Below are the code and all the weights of a small trained network. Each question names an input and a target symbol and asks about switching units off, where a switched-off unit gives its printed mean instead of its output.

import numpy as np


def w(rows, s, z=0):
    codes = np.array(rows[::2]) - 128.0
    scale = np.full(codes.shape[1], s)
    scale[-1] = z or s
    return codes * scale


def f(y):
    return y / 2 * (1 + np.tanh(0.7978845608 * (y + 0.044715 * y**3)))


def softmax(a):
    e = np.exp(a - a.max(-1, keepdims=True))
    return e / e.sum(-1, keepdims=True)


def log_softmax(a):
    a = a - a.max(-1, keepdims=True)
    return a - np.log(np.exp(a).sum(-1, keepdims=True))


def net(x, mask):
    ids = ['ΞΩαεζθμστ'.index(c) for c in x.split()]
    T = len(ids)
    res = E[ids] + P[:T]
    r = res
    for j in range(3):
        rows = slice(4 * j, 4 * j + 4)
        q, k, v = (r @ M[0][rows].T for M in (Q, K, V))
        z = softmax(np.where(np.tri(T) > 0, q @ k.T / 4**0.5, -1e9)) @ v
        o = O[0][rows]
        res = res + np.where(mask[j], z, o[:, -1]) @ o[:, :-1]
    y = f(res @ A[0][:, :-1].T + A[0][:, -1])
    res = res + np.where(mask[3:7], y, B[0][:, -1]) @ B[0][:, :-1]
    return log_softmax(res[-1] @ U[:, :-1].T + U[:, -1])


Q, K, V, O, A, B = {}, {}, {}, {}, {}, {}
E = w([
[137,71,22,137,126],'Ξ',
[116,104,181,77,55],'Ω',
[129,69,61,195,135],'α',
[59,193,181,163,218],'ε',
[142,66,89,187,202],'ζ',
[63,154,135,174,22],'θ',
[182,53,48,118,164],'μ',
[138,40,229,150,91],'σ',
[159,134,153,155,10],'τ',
],0.013)
P = w([
[1,58,154,151,86],'0',
[127,134,110,108,107],'1',
[149,101,164,157,98],'2',
[162,107,156,153,101],'3',
[196,106,163,159,110],'4',
[194,98,162,139,120],'5',
],0.01)
Q[0] = w([
[133,209,14,94,235],'head 1',
[145,5,63,175,99],'head 1',
[113,54,169,172,107],'head 1',
[118,157,231,118,68],'head 1',
[60,156,145,166,192],'head 2',
[129,126,177,141,15],'head 2',
[118,213,85,61,136],'head 2',
[95,107,231,74,28],'head 2',
[134,169,121,191,254],'head 3',
[101,140,118,106,207],'head 3',
[121,156,76,122,229],'head 3',
[125,99,177,89,223],'head 3',
],0.0084)
K[0] = w([
[241,193,163,135,105],'head 1',
[178,56,107,152,136],'head 1',
[78,79,69,145,143],'head 1',
[5,104,189,125,92],'head 1',
[194,91,112,113,119],'head 2',
[21,53,125,115,116],'head 2',
[142,191,126,157,97],'head 2',
[56,77,136,174,70],'head 2',
[208,166,65,132,108],'head 3',
[166,141,140,126,135],'head 3',
[162,209,167,100,124],'head 3',
[196,103,140,124,105],'head 3',
],0.012)
V[0] = w([
[138,96,127,158,202],'head 1',
[153,56,34,62,118],'head 1',
[125,143,161,48,76],'head 1',
[86,216,214,108,129],'head 1',
[60,78,113,63,171],'head 2',
[166,78,125,188,173],'head 2',
[140,110,184,124,122],'head 2',
[108,150,75,150,23],'head 2',
[2,189,111,171,124],'head 3',
[181,76,160,146,178],'head 3',
[106,56,180,122,152],'head 3',
[111,103,113,173,118],'head 3',
],0.0094)
O[0] = w([
[81,121,85,165,76,194],'head 1',
[152,163,157,249,114,161],'head 1',
[207,173,175,79,80,21],'head 1',
[161,90,129,16,79,2],'head 1',
[52,143,190,112,180,213],'head 2',
[32,143,62,169,90,209],'head 2',
[85,122,152,122,85,136],'head 2',
[254,75,133,190,135,160],'head 2',
[106,66,132,121,189,242],'head 3',
[84,120,97,114,17,142],'head 3',
[71,115,149,188,104,250],'head 3',
[137,94,96,158,160,235],'head 3',
],0.0072,0.0046)
A[0] = w([
[65,199,82,151,254,253],'neuron 1',
[109,135,231,163,154,135],'neuron 2',
[79,118,187,129,65,93],'neuron 3',
[101,211,211,153,32,33],'neuron 4',
],0.008,0.0037)
B[0] = w([
[143,146,241,143,115,249],'neuron 1',
[162,235,85,69,185,178],'neuron 2',
[109,199,27,109,62,156],'neuron 3',
[110,167,13,30,254,143],'neuron 4',
],0.008,0.012)
U = w([
[103,87,164,160,162,120],'Ξ',
[172,85,190,137,2,249],'Ω',
[96,141,93,76,86,146],'α',
[121,221,241,43,150,247],'ε',
[85,28,144,68,55,96],'ζ',
[147,169,147,99,178,6],'θ',
[74,146,118,94,96,5],'μ',
[112,175,86,91,208,7],'σ',
[151,63,128,76,207,81],'τ',
],0.0086,0.002)

Each question gives the input, a string of symbols that net reads in full, and the target symbol t.
The units are the heads (4 rows each of Q, K, V and O) and the neurons (one row each of A and B). Each row of codes is followed by its name. A weight is (code - 128) times the scale printed after its matrix; where a second scale follows, it is the last column's (O, A, B and U).
mask holds one flag per unit, heads first, then neurons. A switched-off unit (its flag False) gives its mean, the last column of its rows in O or B, instead of its output. The means were averaged over made-up inputs and are rounded, as every weight is.
A unit's drop is (log p(t) with every unit on - log p(t) with that unit switched off) / (log p(t) with every unit on - log p(t) with every unit switched off).
The circuit of an input: a set's keep is (log p(t) with only the set's units on - log p(t) with every unit switched off) / (log p(t) with every unit on - log p(t) with every unit switched off). Starting from all 7 units, units are removed one at a time, each time the one whose removal leaves the highest keep (on an exact tie, the one counted first), for as long as the keep stays at least 0.8.
circuit, biggest first: the units of the circuit, biggest drop first
most important unit: the unit with the biggest drop
top k neurons: the k neurons with the biggest drops, biggest first
heads that matter: for each layer, one digit per head in row order, 1 if its drop is at least 0.15 and else 0, layers parted by /
drop when u is switched off: that unit's drop, to one decimal
input ε σ ζ σ τ θ, target ζ: circuit, biggest first -> [head 1; neuron 2]
input ζ ε α Ω, target μ: heads that matter -> 010
input Ω τ ε ε Ω, target ε: circuit, biggest first -> [head 1; head 2]
input μ ε σ, target σ: heads that matter -> 100
input Ω μ ζ Ξ τ, target ε: heads that matter -> 110
input μ α ε τ, target σ: heads that matter -> 100
input μ ε μ Ω, target σ: most important unit -> neuron 4
input σ μ θ, target α: heads that matter -> 100
input σ ζ ζ τ, target α: circuit, biggest first -> [neuron 4; neuron 3; head 3; neuron 1]
input μ α ε ζ Ξ Ξ, target Ω: circuit, biggest first -> [head 3; neuron 2]
input α θ ε σ α Ω, target Ξ: circuit, biggest first -> [head 1; head 3]
input ζ θ ε Ξ θ, target μ: top 2 neurons -> [neuron 3; neuron 4]
input μ θ ε μ ε θ, target σ: circuit, biggest first -> [neuron 4; head 1; neuron 2]
input ε ε ε σ, target ζ: circuit, biggest first -> [head 1]
input σ ε Ω, target α: heads that matter -> 001
input θ Ξ ε ζ α θ, target τ: circuit, biggest first -> [head 3; head 2; head 1]
input σ Ω ε μ Ω, target α: top 2 neurons -> [neuron 3; neuron 1]
input Ω ε σ, target ε: circuit, biggest first -> [head 1; neuron 2]
input μ ε μ ε μ, target Ω: heads that matter -> 101
input ε Ω Ω ε τ, target ζ: heads that matter -> 100
input μ τ Ξ σ, target σ: top neuron -> [neuron 4]
input σ μ μ θ, target α: top 3 neurons -> [neuron 3; neuron 4; neuron 1]
input μ ζ α μ ε θ, target σ: drop when neuron 4 is switched off -> 0.6
input σ ζ τ σ, target α: drop when neuron 3 is switched off -> 0.3
